Each row has a hidden value; after the row comes its band, the name of the range that the value falls in. Each part has its own.
[-232  147  281  270 -369  200 -256  106  103  -27  450 -294   78  155
  327    1 -283   27  104  378  170  126  -40  412  -45   39  460  117
   17 -405    3  189 -287  163 -305   64  146   64 -271  -11  179  518
  327 -277 -363  -49  -59  241  342  -77   68  276  -34]
(53)
[ -37 -286   -9 -132 -215    0 -160  230  -15  165  228 -376 -264 -195
  101 -152  477 -283  -75  -97 -116   72 -254  116  207  -32   20 -224
   -2  534   76 -391   75  627   58  105  226  242  173 -287  202   55
  206  -89 -106  159 -182 -132  225  173  -39  -99  182]
(67)
[ -49  103  102 -117  268 -413  221  -13 -141 -357 -206   71  292   12
 -281   16 -127  234 -176  -82   15 -254 -304   79 -244  488  -82 -211
  329 -416   86   -1  -12 -566  -75 -149   27 -439    6  127  168  101
 -420   18   94 -156  197  -20  198  -70 -259  -52 -349]
(55)
[-215  -22 -124 -362   79 -326  313  -52 -141 -154 -127  -48  503  104
 -298   47  -66  434  -83  -24  -85 -130 -477  206  -77  464 -209 -160
  454 -369  -72  -53 -126 -599   -7 -129   18 -588  -31  -31   86  -49
 -332    3  -69 -270  163  241   21   42 -401  -90 -180]
(55)
[-101 -165 -362 -301  187 -534  144  200 -105  -13  -98 -114  331  -27
 -325  132   68  458   68  -68   21 -194 -257  115 -200  419 -112   68
  105 -284  -43 -221   57 -433  125  -95   -2 -618  -10 -100  -64 -138
 -337  -53  -87  -67  114  210   -1  157 -230 -140  -25]
(53)
[-123  151 -589  206  -32  -18 -178  278  611   77  373  -99   34 -252
 -243 -194   75   34  -13 -195  367  165   18 -366  101  105  433    9
   27  303   15 -755   94   52   26   10 -267 -127 -362 -253   41   94
  -13  165   45 -252   78  237  284 -174  335 -303 -220]
(46)
[-269   12  277   67 -166  324   68  255  335  -83  469 -553   11 -170
  221  122  283 -215  277 -171  124  658 -339  -65  199 -375 -300  -45
  308  333  269 -342  120  196 -114  348 -299  282  134  -91   34  128
  421 -122  178  198    0  251  -76  215    1   18 -300]
(65)
[ -80   19  272    9   18  167  -16  -81   98   87   13   40 -187 -346
  -67   23  171  178  -96 -203  146 -224   67  -42  266 -147   96  111
 -565  112    7 -133  -91  376  120  -79  234  260  -17  -39  -67 -104
  176   49 -196 -198 -398  160 -553  182  142  -29   -5]
(55)
[ -91  -80  251 -101  205  383   -9  255    6 -197  164  142    8 -267
 -111  505  406 -220  107 -179 -142 -110  -80   54  256  -39  344 -346
  139  253   27  197  -51  265  164 -229  -35  -20  215  343  -74  452
  -55   47  -80 -173 -161  333 -207   -1   50  153  -66]
(62)
[-131   52  341  -31  204  235    0  -37   98   98  273  146 -101 -336
    8  203  411   87 -150 -246  -24 -134 -225  220  267  -53  163 -155
 -362  205   41   78 -275  445  188 -307  121  203  114  -32  -68    8
  125   84 -152 -141 -328  398 -536  239  185  -61  -49]
(46)
[-343   18  -71 -284  168 -412  274  228  108 -202   71  -75  273    5
 -328   34  -74  447  201 -190   94  -45 -298  100 -266  380 -272  178
  263 -478  -54 -111   41 -673  -24   10 -163 -505  -72  -13  -51   12
 -327 -129   35 -113  154  200   11  220 -282  -85 -157]
(66)
[-184   41  172 -177 -102   14  -30  559 -169  132  -79  187  -52 -254
  -62  334  226 -207  255   13 -256  -64   74  167  294  232  342  -99
  334  341  -44  319  285  242  320 -140  -61 -107  -49  687   23  537
   13   68 -176   34  -43  180  -98  -33 -374   41  112]
(53)
[ 166  -37  137   68 -235 -217 -176   39  274    4 -342   46  205  268
  145  -13 -188  285 -129  140   -1 -160 -396  247 -363  265  263 -351
 -155 -153   31   79 -264   -5  287 -184  359  318   77 -195  141  -57
  -91  553  254 -100 -285  -56 -277  496  -89 -328  263]
(53)
[-116  105  -80  241  154 -382 -279  259  242  -16  116  164   64 -167
 -123  206  337  310   69 -163   71  222   61 -279 -255  268 -196  371
  -75 -246   55 -201   41 -559  351  -41 -242 -274  -38   59 -481 -228
 -140 -102  163   37  128  290 -133  -38   37  -57  151]
(67)
[ -63   81  345  108  103  147  -63 -156  135   88   65  176 -167 -374
  -30   61  344  115 -233 -249   78 -190  -76   -4  274  -66  111  -26
 -387  133   31  -19 -194  302  242 -168  156  291   13   11  -68  -94
  134  196 -121 -147 -340  268 -563   99  128   34 -104]
(53)
[-168  -57 -407   52 -126  -15 -145  291  672 -119  582 -286  137 -190
 -193 -192  -62   -3  175   43  515  140 -181  -97  269 -119  450   53
   56  140  -20 -649 -195  200 -176   63  -98  -30 -426 -424  382  308
   28  164 -248 -256  -11  249  397  -64  241 -144 -345]
(50)
[ -98  -79 -290  139   82  -99 -231  265  185 -120   -8    3  205  -53
 -203  430  316  332  185 -206  -20  176  110 -314 -358  191 -155  356
   61 -280   27 -189   49 -676  316   58 -228 -427  106   37 -584 -208
 -150 -203  214  -43  151  380 -189  -41   76   73  217]
(62)
[  63 -193  275  143 -146 -320 -404  -63  -27  146  -86 -140   32  241
  281   71   74  328  -24  370   91 -251 -155  -55 -247   88  228 -413
 -588 -499 -243  -46  -19   44  207   38  328  225  105  -94 -199 -107
  -64  352 -127  -77 -447 -199  -55  538 -174    3  673]
(67)
[-129  -44 -260 -106 -212  170   38  445  -82  235  138 -323  137  -85
  128  390  191 -119  288   91  -85  236 -164  196  236 -166  117  -92
  346  574  120 -223  336  214  159  208 -144  -89   -7  349   22  267
  372   82  -67  103  110  349 -172  116 -325  -35 -207]
(50)
[-145  131  535  100  351  268  -42  -27  119 -132  349  307 -105 -362
  -18  337  518 -104 -158 -259  -79 -101 -230  141  233  -39  191 -238
 -113  151   73  239 -295  211  177 -350  -26  199  142  253  -62  212
    6  107  -57 -123 -182  392 -420   31  113  143 -203]
(53)
[-159  -38  167   77 -250  185    5  266  157   64  255 -529   21 -128
  221  136  264 -219  224  -27  -28  571 -223  -17  152 -277 -200   36
  227  464  254 -316  187  226  -51  246 -180  254  105   82   30   74
  414 -158  123  249   20  153 -150  103 -124   41 -124]
(62)
[-113  -47 -147  -81 -248  161   19  542  -41   78  145 -177   74   19
  151  403  128 -195  370  124 -113  330  -60  207  171 -162   52    2
  436  543  141 -146  321   86  166  185 -110  -41   48  458 -114  447
  352  -28  -22   36   83  317 -153   20 -349   62 -164]
(57)
[-236  292  -82  363 -127   -4 -272  179  508  -77  -92   14   29 -391
 -309  -39   66  221   97 -311  293  202  345 -782  -27  164   13  453
    5 -255    0 -344  200 -490  180  232 -380 -143 -353   84 -199 -209
  -72   28  218  -93  141  120    3 -230  157  -92   20]
(66)
[-278  -13  218  -38 -332  229   73  299  223  115  264 -623  -43 -222
  198  -24  186 -139  279 -152  103  544 -240  -42  257 -260 -257   41
  213  338  209 -322  232  376  -69  390 -186  261   44 -135  124   48
  454 -127   71  257  -76  138  -62  283  -61  -89 -132]
(65)
[ -84   86  369  164  113   72  -52 -198  157   40   -8   98 -237 -451
 -133  -20  226  174 -159 -237  228 -277  134 -239  266 -169   83  189
 -616   16  -11 -166  -56  206  119  -52  141  313 -105   95  -62 -167
  107  129 -174 -165 -358  103 -595   57  105  116 -111]
(53)
[-123  100  493   29  185  138  -27 -269   45   81  125  215  -64 -468
  -58   93  439  105 -298 -183   47 -228 -215    4  497  -63  101 -190
 -343  100  -28   72 -295  357  223 -259  135  239  -26   55   64 -108
   71  274 -265 -191 -332  307 -538   70   32   36 -142]
(55)
[-223  118   65   56 -206  152   47  360   68   91  123 -348   27 -218
   80  199  139 -175  286  -15   21  382  -32 -132  235 -200  -60   72
  289  427  163 -268  409   72   10  293 -283   69  -89  422   47  192
  340  -28   58  151  129  146 -128    4 -290   18 -237]
(50)
[ -48 -377  -93 -250 -438  100 -114  342  -26   91   -1 -466 -228 -130
   21 -161  241 -232  122  -70  -63   66  -35  -15  230  -66   -6  -73
   67  438   25 -406  208  574   30  283  290  166  144 -281  155  131
  225 -174 -140   59 -246 -204  250  162  -77  -78  292]
(57)
[-102 -210   96 -126 -311  -58 -125  293   11  250  171 -417 -261 -200
  151 -199  363 -209   11  -84 -114  165 -221  184  169   14  -38  -45
  -27  466  103 -278  102  634   60  116  197  283  108 -249  210   26
  274 -151  -93  265 -194 -116  122  244  -74 -137  233]
(46)
[-128   12  481  313 -151   99 -341 -176   -7  -91    3 -324  -14  135
  236   64  -59  197   24  223  231 -194   62 -381 -218  -27  254 -400
 -407 -774 -226  -19  135 -108 -123  327   89  167   23   47 -164   70
    4  131  -75 -124 -310 -245  225  309  -41  246  421]
(66)
[  60 -195  315  218 -179 -241 -485  -51    3   71 -151 -159  -71  135
  265   50   82  278  -16  259  227 -371  -66 -181 -222   87  285 -433
 -464 -689 -254   28   50   38  268  262  298  226   74 -146 -138  -18
  -59  473 -125  -11 -451 -221  127  513 -111  117  540]
(65)
[-272  138  228  245 -294  192 -217  106  265 -115  596 -315  131   90
  268    6 -259   57  138  320  301  138 -194  440    6  -66  399  155
   69 -405   32   99 -397  104 -319  116   83   70 -332 -142  315  490
  320 -156 -358  -49    4  334  332   -9   82  232 -267]
(66)
[-140  -64   75 -228 -121  287    2  517 -211  -69  -52  130  102 -106
  -78  539  195 -257  319   86 -305    8   92  103  312   60  316 -201
  440  382  -37  241  230  129  212 -103  -35 -200   79  703  -86  614
   31  -40 -161 -168  -12  248  -93 -125 -351  129  102]
(67)
[ -92  -76 -211 -289  168 -303  270 -127 -248 -127 -202 -187  542   39
 -300  154  -19  436 -153  -15  -70 -239 -451  171 -126  415 -113 -196
  314 -359   -2  -94 -108 -502  -44 -126   43 -637   15  -69  142 -164
 -323   -2  -68 -167  201  232    9   29 -297  -66 -234]
(53)
[-122  114 -596  186   62  -12 -190  373  680  -11  463 -151    1 -345
 -296 -162   83  -19   60 -244  470   93   -2 -362  103   47  511    0
  -14  284   45 -771   84  146  -26   40 -292 -130 -376 -325  181  165
  -57  194   31 -195  100  210  396 -104  422 -338 -325]
(50)
[ 365   54   88  121   39 -365  -62   -2   41 -224 -534   15  177    2
  -18  -93 -248  142 -340  -33  208 -317 -296   47 -256  382  203 -478
   61 -205  281  -58  -57   26  176  -71  311   36   80 -250  365    4
 -214  522  280   -8  -78 -177  155  164   67 -356 -323]
(50)
[ 129 -181  252   93 -247 -239 -361   77  167  -26 -197   33  104  357
  258  120  -75  306   26  307   23 -174 -248  158 -378  126  198 -307
 -363 -386 -117  101 -216  -63  307  -51  415  316  156 -139 -123   -6
  -67  427   82 -124 -403 -114 -200  571 -154 -121  569]
(57)
[-209  153  -68  110   94 -368 -172  277  216   21  103  246   50 -122
 -143   92  266  328   41 -216   21  173  -10 -143 -216  416 -183  282
  104 -274   -9  -99   36 -548  369  -65 -215 -321  -63   47 -441 -110
 -167  -76  129  -41  100  317  -66  -12  -33 -102  136]
(55)
[-143   19  157 -136  -26  438   28  335 -138 -149  -10  161  120 -128
  -83  564  219 -188  203  -31 -274   22   58   51  259   -6  242 -192
  337  312   19  230   98   50  163 -136  -51 -150  132  611 -153  480
   54  -70  -65 -238  -16  330 -239 -131 -195  133    5]
(55)
[-138  154  -42  261    5 -298 -320  192  292   59  -91  128   39 -364
 -164   77  324  332   -9 -302  191  113   73 -415  -72  336 -143  328
   76 -370   32 -101   61 -434  488  148 -258 -244 -158  -84 -287 -294
 -100  153  141  111   86  307  -54  -36   81  -90   36]
(65)
[  30 -172    7 -184 -184  -24  -82  408 -300   46 -302   11  121 -277
 -115  392  204 -195  227  196 -125  -86  158 -100  524   35  258 -126
  320  355  -20   66  312  251  309   15   58 -202  -50  580   73  390
   32  149 -325  -45  -64  126  -54 -217 -415  135   33]
(46)
[ -23   49  307  367 -246  272 -437   18 -227  -58  256 -319   42  183
  447  267 -146   41  -10  400  128 -109   60  330 -193   30  491 -132
 -149 -614   40  300 -190  204 -187  183  274  -36  -19  -28    6  424
  319 -246 -329   35  -91  168  436    2  166  344   81]
(50)
[ -84 -187 -250 -264 -266  169   -9  516 -205  141  -60 -125  170  -74
    6  483  171 -129  348  169 -163   24  -35  194  357  -59  250 -140
  437  466  -18   -7  286  213  287  126    9 -218    5  455    5  443
  211  133 -239  -51    4  333 -119   24 -417   59  -28]
(50)
[-142 -154   35 -267 -315  312    3  341 -299   -7 -368  -25  247 -207
 -191  493  157 -180  292  142 -282  -92  156 -122  514   60  321 -159
  550  260 -138  254  267   80  245   44  -16 -274  -50  719   59  460
   13   90 -293 -169  -22  211 -125 -259 -492  261  128]
(62)
[ -22  -33  128  300 -358  327 -363 -160 -247    8   39 -472  176  110
  266  173 -179   81  -65  416  139 -180  122   51   -5    1  551 -170
 -119 -541  -69  102 -111  189 -247  228  257 -109 -134  -21  104  272
  260 -163 -413  -89 -108  101  389 -154   92  390  115]
(62)
[ 235 -190  160    6 -325 -205 -263   42  231  -72 -387   37  231  280
  194   33 -144  275 -105  203   61 -194 -440  262 -231  200  197 -423
  -43 -257   12  132 -350   54  399  -55  479  309  136 -357  169  -16
  -63  664  146 -111 -364  -19 -173  522 -111 -268  254]
(66)
[-159 -112   15 -294 -179  209    9  589 -115   22 -111  167   24 -169
 -133  403  206 -253  316  -21 -273  -90   57  170  334  188  423 -208
  526  388  -91  300  228  242  336 -108  -13 -162   31  594   -1  675
  -20  105 -182 -121  -98  263  -64  -65 -325  104  108]
(62)
[-328  286  112  277 -269  138 -142  228  525  -78  578 -262   40  -69
  105 -183 -308   33  169  112  391  256  -83  197   22  -29  380  301
   31 -181   79 -144 -233   97 -320   92  -94  130 -462 -132  332  412
  273 -133 -177  -68   51  257  283  -48  182    8 -328]
(50)
[ -69 -208 -210  -84 -252   46  -69  110  229  147  -78  -57 -400 -197
 -205 -205  -40  227  106 -150  291 -426  348 -158  129 -260  191  414
 -723  227 -177 -552  169  280  107  212  402  314 -172  -82 -106  -41
  198   71 -270 -327 -480 -108 -475  244    0   12  157]
(57)
[-133  105  410   97  -69   93  -29 -250  130   84 -120   76 -176 -458
 -133 -110  138  220 -163 -173  225 -243  129 -258  418 -170    0  240
 -537    2  -50 -143  -78  212  130   19  196  327 -201   81   32 -222
  171  169 -252 -212 -370   81 -611   31  -16   76  -83]
(57)
[ -92   94  226  322 -433  116 -336   21    1  -74  235 -208   81  187
  307   -9 -323   31   33  490  212   27   93  240   22    8  433  102
    7 -429  -26  101 -218   56 -220  149  258   52 -294   68  134  484
  305 -159 -411 -143  -81  129  362 -223  -40  349  -32]
(67)
[-244  -28  302  -73 -355   30   78  237  138  146  286 -504  -56 -139
  234 -172  193 -180  185    7   37  603 -255  -15  367 -177 -311  -33
  208  404  156 -367  199  399  -79  239  -88  292   33  -81   75   98
  401 -172  -51  152 -152   49   -3  148 -182  -65  -14]
(67)
[-228   31   71 -173 -336  314    5  426 -163    4 -292   23  152 -216
 -143  424   68 -170  329   63 -210  -29  155  -96  409   50  268  -47
  568  262  -84  244  337  -15  245  151 -114 -180 -143  770   94  471
   98  143 -151 -104   70  193 -128 -167 -513  155   -2]
(66)
[ 137   97  137   61  -82 -145  -62  116  216 -111 -218   57  227  255
  124   57 -258  212 -139   72  -35 -121 -433  401 -451  306  263 -339
  -57  -92  174  119 -267  -30  128 -262  286  194  101 -129  216   62
  -91  361  330  -74 -103   -7 -170  427  -12 -401   28]
(55)
[-295  222  362  332 -265  222 -261  202  373 -231  659 -113   14  206
  296   28 -283  -11  184  289  202  221  -96  448 -202  -33  389  237
   21 -385   42  181 -411  -54 -322    5   73  193 -260   29  131  607
  274 -282 -190 -111   -1  260  268  -25  105  247 -118]
(57)
[  84   -7  265  414 -172   35 -479 -116 -313   35  -58 -310  -29   78
  302  144  -71   74 -107  403  179 -298  251 -171 -136   72  518 -301
 -394 -615 -100   48  132  156 -108  223  247  -19  -44  120  -86  210
  119  -37 -308  -17 -204 -156  419  -40   56  339  299]
(53)
[  44 -108   25  190 -342  133 -375   11 -271   91   94 -398   78  167
  313   93 -194   90  -21  460  176 -201  127  174    5   63  566 -228
 -220 -448  -82   15  -47  375 -163  173  365 -119  -89 -142   31  355
  247 -150 -484 -109 -228   63  478  -23  116  236  219]
(46)
[-162  120  406  -91  297  298   23  269   48 -148  322  451 -151 -233
  -40  352  410 -197  -43 -284 -204 -122 -170  318  177  162  318 -368
  120  254   43  350 -174  288  230 -423   14   54  216  323 -135  536
  -63   24  -35 -222 -195  385 -217   54   98   16  -88]
(67)
[  -1 -214  -88   19 -262  132 -266  198  -97  162   92 -343 -255 -144
  122   37  414 -216 -101  -79 -216  -62 -137  214  -49  -59   84   22
  -85  480  131 -246   36  414   81  161  282  226  145 -104  194  -44
  294 -144   -3  240  -11 -112   57  140  -76  -22  165]
(57)
